[ -12  287 -276   71  119  -41 -615  121 -398  -71   96 -483  147   97
   50 -141  -99   84 -130  -10 -135  102  -31   57 -149  167  -60  -91
 -167   73 -220   -5  -25  -33 -356 -287  114  247 -139  141  133]
Z848
[ 137 -665  187  109  107 -136  344 -162   32   63  -99  -90   31  -59
   82  -14  -31 -688 -125  338 -391  -47   -5  -19 -267 -261 -107  172
   55  234  291 -360   65  111  272   92   16 -372 -118   47  127]
Z418
[ -54  -92  -25  163  152    1 -384  105 -110  -10   84   55  -84 -214
   -5    5  -45  -12 -313   60  174  275 -281   -9  -39   89   86  -90
  -19  -54 -196  118   87    6  -65   56  175  171   28  173  238]
Z443
[-134 -126  -27  -57 -134  -44  -52   10  -45  151  -16  114 -229   57
   -6  -53   34  -93  366  135   57   82  -70  132  130   35 -173 -229
    9 -204  -89   19 -198   14 -343  184  -28  -77   21  349   -4]
Z943
[ 114  167  -51  135  220 -214 -242 -104 -305 -184   94 -203   91   51
  115  -54  -33 -155  -63   26 -219  -76  -37  -38 -307  122  108  179
  122  332  150 -287   23   -1  -57 -343   61  -82    6  -52  161]
Z607
[ -26  229 -457 -123 -176  118 -571  311  312   66 -124 -113  116   98
  -46 -171  -70  382  171  -54  345   84 -191   80  307 -351 -294 -154
 -189 -342 -490 -182   65  -76  -44  186    1  396  132  311 -153]
Z607
[ -19 -111  -24   65   56  -25 -290  241  -72  -15   71 -233   70  213
  109  245 -216 -191  -99   44 -254 -183  -32   77 -212  -41 -237 -135
 -171  -52 -205  -46  -54  244  -33   99   32  341 -165  259   12]
Z607
[  22   31 -182   24   66   10 -542  104 -384   46  109 -573  331   82
  -34 -201  -52   47 -103  108 -214  123  -37   33 -119  107 -230 -118
 -201   75 -328  107  -54  -66 -282 -257  133  244 -242  135  144]
Z848
[   6  308 -254   98  178  -35 -560   95 -378 -106  -64 -323  155  169
  110  -21   36  137  -10   27 -148  209  -44   20 -123   59  -55   36
  -90  152  -69 -100   28  -56 -279 -264  126  231 -117  109   75]
Z994
[ -75  272 -404   34   84  125 -707  419 -138   80   79 -342  107  189
  -30  224 -174   80  -15 -144 -120 -220 -108  141  -77  -42 -197 -329
 -319 -289 -476  166 -123  139 -190  136  128  754 -138  363  -32]
Z443
[  25  -19  -24  104   76  -60 -372  237 -218   86  157  -71  -55  -80
  -77  -39    6   28 -242   85  136  137 -316   42  -36  262   40 -201
  -86  -55 -301  267   48  -29 -259  -55  108  207   14  239  180]
Z418
[ -85 -381  109  -71   69 -179  303 -220  -12  105 -132  294 -247  -11
   49  -10   97 -293  342  149   50   35   25   52  113  -25  -79   13
  175   41  318 -190  -99   89 -223  135   11 -459    7  119   54]
Z856
[  10  -55  -24   71   -9   64 -431   46 -209   31   37 -217   27  -71
  -76 -169 -155  120 -258  237    9  171 -256  156   12  214   57 -221
 -157  -35 -402  283   50  -90 -277 -102  188  197 -109  173  264]
Z607
[  49   -8 -421 -215 -146  117 -438  179  255  134 -173 -137  257   59
 -152 -264 -123  327   93  239  251   35 -189   51  334 -398 -320 -176
 -175 -333 -400  -96   65 -151 -137   45  -76  217  -21  248  -85]
Z418
[-131  485 -250  139  -17  284 -516  333 -155  131   15 -105  248   34
 -131   48 -162  241  -27 -322  -57  260 -339   57  -64   34   93 -154
 -337 -216 -241  291  150  285 -141  -21  261  532 -213   -2   29]
Z848
[  52   -4 -130  149  -64  -54  262  -88  516 -213 -276  432  -83  -39
   29  -64  107 -110  155  152  313   66  -98  -41  144 -428   45  313
  268  -74  297 -552  278  -78  350  117 -256 -575  300 -119 -112]
Z390
[-183 -132  -10  -42  -33  -75   60  -90   14  137  -68  100 -282  -26
  -22  -76   38 -168  286  150   67  135  -28  174  160  -18 -127  -79
   22 -105  -39  -68  -89  153 -305  185    0  -91  -36  270   13]
Z390
[  18  278 -106  173  122 -164 -234  -89 -213 -231  -61  -97   86  144
   69  -56  -66   30   30   14 -138   84  -45   44  -86   54   75  231
   33  201  186 -260  142 -114 -101 -369    4  -79  -54  -56   35]
Z163
[  52 -214   68   73   72  -45 -203  -34 -141  -47   29  -50   30 -195
  -46 -126  -13  -66 -181  242  120  227 -327  109   22   99   98  -10
    8   40 -107   24  209  -92 -108  -90  101 -119    4   91  273]
Z129
[   0  378 -173  153   80  -85 -621  170 -466   -4  170 -395  115  163
   66   -4  -80  136 -140   48 -166   83  -46  100 -194  202  -89  -45
 -159   77 -221  140 -114   40 -333 -271   64  335 -140  191   34]
Z943
[-120 -329  178   15  -24 -178  320 -258  -31   82  -96  411 -295  -61
  103  -37  187 -418  339  116   21   79   42   20  121  -52  -68   43
  249   74  298 -217 -139   56 -121  172   -1 -417  136  170   18]
Z443
[   2  424   26  363  188 -138   22 -140 -115 -319   38  220  -55   35
  266  111  -32 -203 -162  105 -126  139   19  -50 -130  -24  237  425
  239  280  535 -352  131   39  214 -188  -22 -286  158 -176   78]
Z418
[  67  446 -130  367  116 -174 -291   29 -329 -256  109 -103  155  116
  150   43   38 -111 -195   18  -91   53  -91   41 -216  141  146  318
  125  331  280 -200   84  -69   -1 -387  -16  -79  126  -39   37]
Z848
[   5 -114   41  107  151  -96 -186  170   25   -2  -24 -108  -10  124
  113  275 -169 -295    6   89 -328  -78  -91   19 -166 -133 -128   61
 -125   74  -27 -154   83  203  106  108  166  300 -148  126   54]
Z163
[  43   50  -49   52   -8  169   84  -70  -39   15  -88  -88  138 -157
  -95  -91 -111  -55   20   -2 -189  254 -223  -44 -174   45  230   18
 -100  -25   43   37  163  234   67  -62  232  -39 -147 -158  163]
Z943
[  47 -208   96  150  224  -83   41   76   44  -56  -15   36  -16   99
  157  207 -138 -495  -67  154 -392 -227    0   42 -167 -183 -151  118
   -2  121  199 -294   68  181  244  113   15   50 -104  101   31]
Z418
[-135 -351   73 -182 -189   26  -47  -66 -137  269  -46 -125  -57   20
  -36 -150   36   -2  293  147  -26  200   10   92  156   73 -283 -244
  -97 -141 -213   89 -227  132 -407  166   34  -29 -223  331    7]
Z129
[  68   49 -364   23  -74   39   47  -22  443  -95 -172  196  119 -101
  -14 -199   54 -163   96   94  283  -74 -115   64  160 -436  -78  113
  117 -125   44 -405  114  -83  254  107 -177 -271  291  106  -60]
Z856
[ -58  278 -103  182   40   34 -720  343 -187  -37  125   24   39   34
  -58   97  -93  231 -353   27  255  175 -336  174   97  190   48 -138
 -135  -86 -369  243   88  -83 -292   -8  133  452   87  258   85]
Z848
[  -5  145 -357  106 -105   75 -204   61  256   13 -167  134   45   24
   -9 -172   -8   65   80  114  195   11 -111   56  137 -458 -143   42
  -21 -266 -123 -209   80   51  165   77 -115   14   89  149 -139]
Z129
[-210  -41  -80 -102  -85  -24 -161   46 -111  243 -110  173 -190   76
   15   69   70   30  363  -83  130  135   18  106  226   -5 -212 -209
   -8 -179  -81   44 -197  110 -436  297   77   85  -16  337  -63]
Z390
[ -78 -478  200 -133 -152  -97  199 -133  -27  285 -107  -11 -201  -35
  -45 -194  115 -253  399  243  -88  182  -49   58   72   53 -196 -114
    8  -29   15   49 -148  101 -288  190  120 -287 -153  189   87]
Z943
[  85  318 -159  123   69 -179 -302   18 -374 -112  184 -358  197  197
   17 -116   13  -24  -81  133 -191   53   43  -35 -199  188    9  128
   39  161   78  -82   -4  -11 -220 -420  -82   33 -116   50   16]
Z390
[  30   93  -36  227   85  -17 -353  139 -105 -156  -54  112 -163  -87
   84   21 -146    9 -308  171  117  217 -323  136  -58  125  124   33
  -31  -26  -83  -52  135   55  -85  -46   51   60   64  226  123]
Z994
[  40  367 -233  297  171  -93 -355   61 -355 -127  -29 -123  133  168
  155   51  -37   91  -89   48 -163  107  -35  -45 -192   38   39  174
   49  224  133 -140   37    3 -111 -301   43   58  -22  -60   10]
Z163
[ 115 -214 -137  -54  -69   20   88 -107  388 -129 -251  178   97 -163
  -26 -228  102  -65   54  143  226   46  -91   30  111 -465 -177  131
   95 -159   86 -489  140  -10  315  127 -158 -455  212   74  -80]
Z848
[  11 -102  -24  156   68   52 -115  -16  -78 -221   23  102  -32 -193
   10  -36   32  -89 -233  167  203  268 -312  102  -47  168  223    8
   73   11   65 -102  199  -27  -67  -70   79 -225  116   48  189]
Z943
[ -32  543 -222  260  166 -163 -690  128 -443  -43  185 -329   79  235
  113  122 -181   85  -70  -11 -215   29  -52   87 -163  161   18   66
 -109  174  -85  -30  -71   41 -281 -308   46  411  -62  208   53]
Z994
[  48   21 -391    8  -59   64  -80   61  386 -142 -206  223  140  -13
   -3 -178  105  -44   47   20  395  -70  -88   29  125 -426 -148  113
  162 -145   45 -468  154  -68  183   98 -194 -269  268   79 -118]
Z390
[ -22 -649  130  -44  -18  -60  489 -326   67  157 -274  266 -240 -163
   18 -105  168 -347  390  210  -30  160   -2  -46   -8   -5  -10   17
  243   79  386 -296  -68  157 -104  223   50 -700    1   28   63]
Z163
[  68  156 -366  -72 -175   46 -203  121  287   77 -148   27  233   22
  -88 -173   16   62   89   46  316  -51 -112   29  214 -388 -188   60
  -20 -164 -266 -172   95 -115   57   28 -110   19  154  130 -104]
Z443
[  -3  282 -105   28  -36  247 -111  160 -107   50  -46  -52  174  -70
  -90   27  -43  111  -27 -295  -89  288 -204  -14 -220  145  168  -15
 -172 -116   15   99  199  357  -37  -64  180  127 -188  -87  -25]
Z848
[  62 -110   67  128   66 -108 -167   63  -92 -131   58   41  -88 -123
   28   69  -36  -61 -232  131  125  178 -335  114  -96  204  133   18
    1   64  -53  -32   82   55 -102  -79   94  -82   80  161  134]
Z443
[  99 -165   39  -28  118  -81 -206   99 -104  -47   87  -84   22 -128
  -47 -144   65   27 -325  154  139  253 -290   53  -78  141   17   39
   49   60 -120   16  147  -93 -116  -85  146   28  -41  130  188]
Z390
[  57  -93   33   75  144  -69 -276   12 -184  -20   48   57  100  -41
  -56   26   18   14 -273  101  102   63 -222   94  -67   72  117  -46
   27   53   -6  115   76  -37 -172 -127   53   -2  -65  109  184]
Z848
[ -58 -438   92  -67  -18 -184  249 -266 -133  171  -99  148 -259   50
   44 -157  177 -286  277  125  -19  145   83   18   10   56  -48  -41
  169   64  255 -130 -154   47 -277   59   63 -366  -81  254   64]
Z856
[-121  543 -424  109  -52  435 -418  199 -123   45 -136 -108  123 -107
 -124  -24 -181  285  -41 -348  -31  260 -340   98  -74  131  209 -183
 -341 -262 -281  169  170  225 -130  -77  289  380 -111   21   41]
Z994
[ 122 -140  -72   68  -46  -52  282 -145  520 -192 -247  434   36 -114
   60 -109  103 -174  129  174  280  -12 -127  -56  125 -485    4  337
  302   38  332 -598  202  -99  434  129 -113 -554  321 -150  -57]
Z418
[-163  629 -379  116  -35  306 -529  351 -170   85   14  -80   76    5
  -66  172 -162  403   43 -472   67  130 -364  103  -36  137  176 -244
 -337 -276 -325  267   80  295 -182   -6  235  617  -81   76  -24]
Z129
[-179 -157   26   33  -56  -45  171  -25  -42  136 -112  424 -186  -19
  130   32  172 -241  297    0  164  207  -26    9  183  -65 -156   63
  199   -6  255 -206  -64  120 -215  224   29 -237   72  159  -93]
Z994
[ -54  739 -440  205   59   48 -899  352 -445  -74   78 -359  212  212
   90   98 -145  365 -185  -50  -60   83  -77  103  -50  187  -80 -113
 -215  -21 -387  184  -72  -22 -407 -243   23  624  -54  219  -64]
Z607
[ 122 -268  116   57  121   89  490 -189  114  -43 -173  134  100 -249
  -99  -81   83 -326   20 -128 -181  102 -210  -28 -355  -66  205  173
   76  142  414 -277  249  352  307  -29  212 -507  -84 -306  147]
Z390
[ -47  363  -29   66   -1  282  -19  128  -23  -31   40    8  124 -163
  -86   14  -99  -28    3 -331 -173  292 -286   21 -159  122  229  -21
 -239 -125   21   55  205  270  124  -26  243  124 -105 -126   76]
Z418
[-284  286 -174   29   52  -40 -466  126 -158  122  -11  110 -309  208
  116  108  -18  102  206  -93    3   62   15  153  166   37 -186 -204
  -53 -172 -253  117 -265   29 -410  232   93  403   22  456  -16]
Z848
[ -87 -367  261  -35   13 -186  440 -396  -27  111 -183  398 -291   13
   40  -53  129 -328  427  158  -99  118   41   51  117   11   28  104
  206  118  485 -210  -28   86 -144   69   98 -614   14   26   62]
Z607
[  33  -42  -53  144   97  -47 -125  156   39 -134   26  -98    5   89
  127  194 -182 -385 -154   96 -227 -225  -64  188 -167 -122 -146   97
  -83   11  -17 -218   25  159  167  127   82  167   -9  183  -19]
Z418
[ -12  223 -386   34  -88   86 -106  119  375  -78 -154  175   40  -20
   -7 -210  -10   67   83  -33  370  -12 -150   57  236 -451  -97   37
  -11 -285 -150 -291  207  -55  173   74 -151  -51  173   80  -86]
Z418
[ 159  -94   -6  152  140 -159 -137  -60 -272  -92   66 -368  201   -4
   52 -201   77 -240  -83  214 -305  136  -67   20 -244  103  -78  172
   31  349   85 -293    5   12  -39 -289   16 -155  -86   50   73]
Z443
[  73  -45 -369  -70 -133   96 -152  129  368  -52 -241   78  162    9
  -65 -186   37  144  148   79  270   -7 -119  -21  113 -404 -241  -48
   14 -246  -73 -342   77  -85  113   96 -137 -109  150  116 -154]
Z943
[  52 -325   56  147  179 -146 -111   46  -78   21  179  -84  -71 -138
  -80  -58   92 -190 -296  164  113  232 -283   57 -100  145  140   52
   44   83   29    1  177   65  -27   35  171  -93   45   80  177]
Z390
[-139  569 -407  110  -39  399 -468  296  -78  -54 -156 -101   66  -39
  -85   51 -106  374   81 -419   25  289 -332   93  -63   88  199 -231
 -363 -322 -315  194  112  309  -94   40  292  531 -122   29  -13]
Z390
[   2 -196  -38  -28   -5   -8 -414  235 -147   45  -16 -331  129  118
   48   86 -247 -172  -35   89 -303  -71 -128   54  -49  -38 -304 -205
 -317  -33 -379   13  -92   35 -115   -3  123  467 -238  347   92]
Z390
[ -23  -19 -124   83    4   75 -377  178 -135  -23   26 -106  -39  -75
  -27  -59  -25  130 -162   92  204  224 -293  106   53  289   26 -183
  -94  -62 -267  125   75  -44 -278  -38  129   86   60  227  157]
Z994
[  37  -98 -372 -118  -58   21 -193   28  312   71 -155  -53   83    9
  -91 -276   68   26  161  103  247  -12  -76   25  181 -397 -164  -52
  -41 -225 -226 -193   97  -95   48   81  -78   -7   66  190  -39]
Z129
[  73   16   18  163   99  -62 -219   53  -43 -165  -12  180  -53 -138
   20  -14  -45   -1 -247  277  181  161 -339   66   39  169  137   75
  123   17   33  -25  153 -134  -69  -82   23 -168   93  117  223]
Z943
[  20  163   36  243  133  -59 -193   46 -120 -150  -36  350 -111 -156
   31   37  -21  -65 -228   92  234  145 -347   92   40  232  280  128
  139  103   47   51  261  -78  -97 -122   86 -128  167   11  220]
Z163
[ -98 -474  169  -21   48  -64  532 -384   56   12 -218  451 -238  -99
   33  -56  272 -372  278   53   55  225   19  -26   43  -36  117  140
  285  113  599 -355   29   65  -17  111   21 -726   74    7   55]
Z848
[ -30    0  -88  -58   19  289  -37  -29 -118  127  -44 -149  284 -224
 -192 -183   14  -95  -36 -239 -178  230 -269   -5 -173  -60  114 -111
 -247 -157  -34   73  195  286   45  -70  260   33 -262  -93  168]
Z994
[  44 -178  -39  -44  115   37 -311  183  -30  -15 -130 -158  112   87
   83  117 -221 -178  -58   95 -277 -147 -115   79  -90 -167 -301  -91
 -211  -11 -183 -117    6   10   52   48  166  303 -168  236  121]
Z856
[  43 -387   61   64  -39   32 -242  -61  -92   20  -87  -88    1 -263
  -65 -184  -18  -31 -231  405   62  418 -327   85  -17   33  -27  -49
  -41  -47 -255   74  114  -31  -96   13  129  -83  -35  204  189]
Z443
[   0 -276   48  130  114  -32    8   97   65 -123   54  -12  -41   40
  169  249  -72 -534 -132   57 -209 -169    4   59 -173 -157 -115  149
   -4   78  250 -395   80  214  308  181   49   15   28  116  -40]
Z390
[  24 -415  191  103  132 -154   53  -66   57  -55  -44   12   55   57
   71   83  -80 -510  -73  146 -309 -154  -88   19 -125 -304 -137  139
  -36  107  156 -313  105  104  299   62   20  -64  -87  105  116]
Z163
[-220   15 -119  -41 -104   11 -228    7 -170  269   -5  119 -133   38
   -9   22   55   20  230  -29  127  100  -59  209  192    1 -139 -223
  -42 -135 -150   92 -222  124 -465  221  100  142    0  332  -68]
Z607
[  53 -244 -267   61  -75   62  119  -29  446  -33 -288  235  -10  -83
    5 -231  105 -197  152  193  268   34 -123    2  106 -493 -115  165
  172 -121  178 -494  200  -25  309  228  -86 -406  237   -1  -88]
Z856
[   4 -287   47   59  115 -105 -138  -17  -30  -23  137   27  -27 -111
  -33  -20   92 -145 -163  185  236  144 -218  139   89   54   72   -4
   82   49  -40  -68  147  -25 -117   71   47 -149  142  123  138]
Z443
[ -85  489 -184  193  -51  292 -106  122   -8  -37 -111  124  -38  -27
    0   67  -84  130   41 -252  -88  239 -200    3 -101  -26  253   27
 -149 -234   35  -56  234  388  138   60  176  157  -52 -130  -92]
Z607
[ 103   78  117  108  124  100  311 -165   28  -82 -117  188   53 -112
  -79  -40  142 -195   12 -188 -239   84 -190   -1 -335    7  362  152
   18  113  510 -138  232  261  272 -152  205 -372 -101 -299  122]
Z943
[  68 -286 -438  -45 -142   65 -189  -33  313   48 -243   -2  171 -131
  -75 -299  -18  -39  104  250  313  -14 -181  -10  196 -471 -199  -20
   14 -245 -187 -316   90  -47  101  106  -56 -192  136  142  -47]
Z856
[-165  100  -18   11  -44 -137 -119    0  -69   77  -13  233 -301   76
   90   72  -12  -83  255   -9   68   88  -25  210   81   44  -92  -61
   70  -84   34  -77 -180  199 -358  192   -1   45   36  355  -86]
Z390
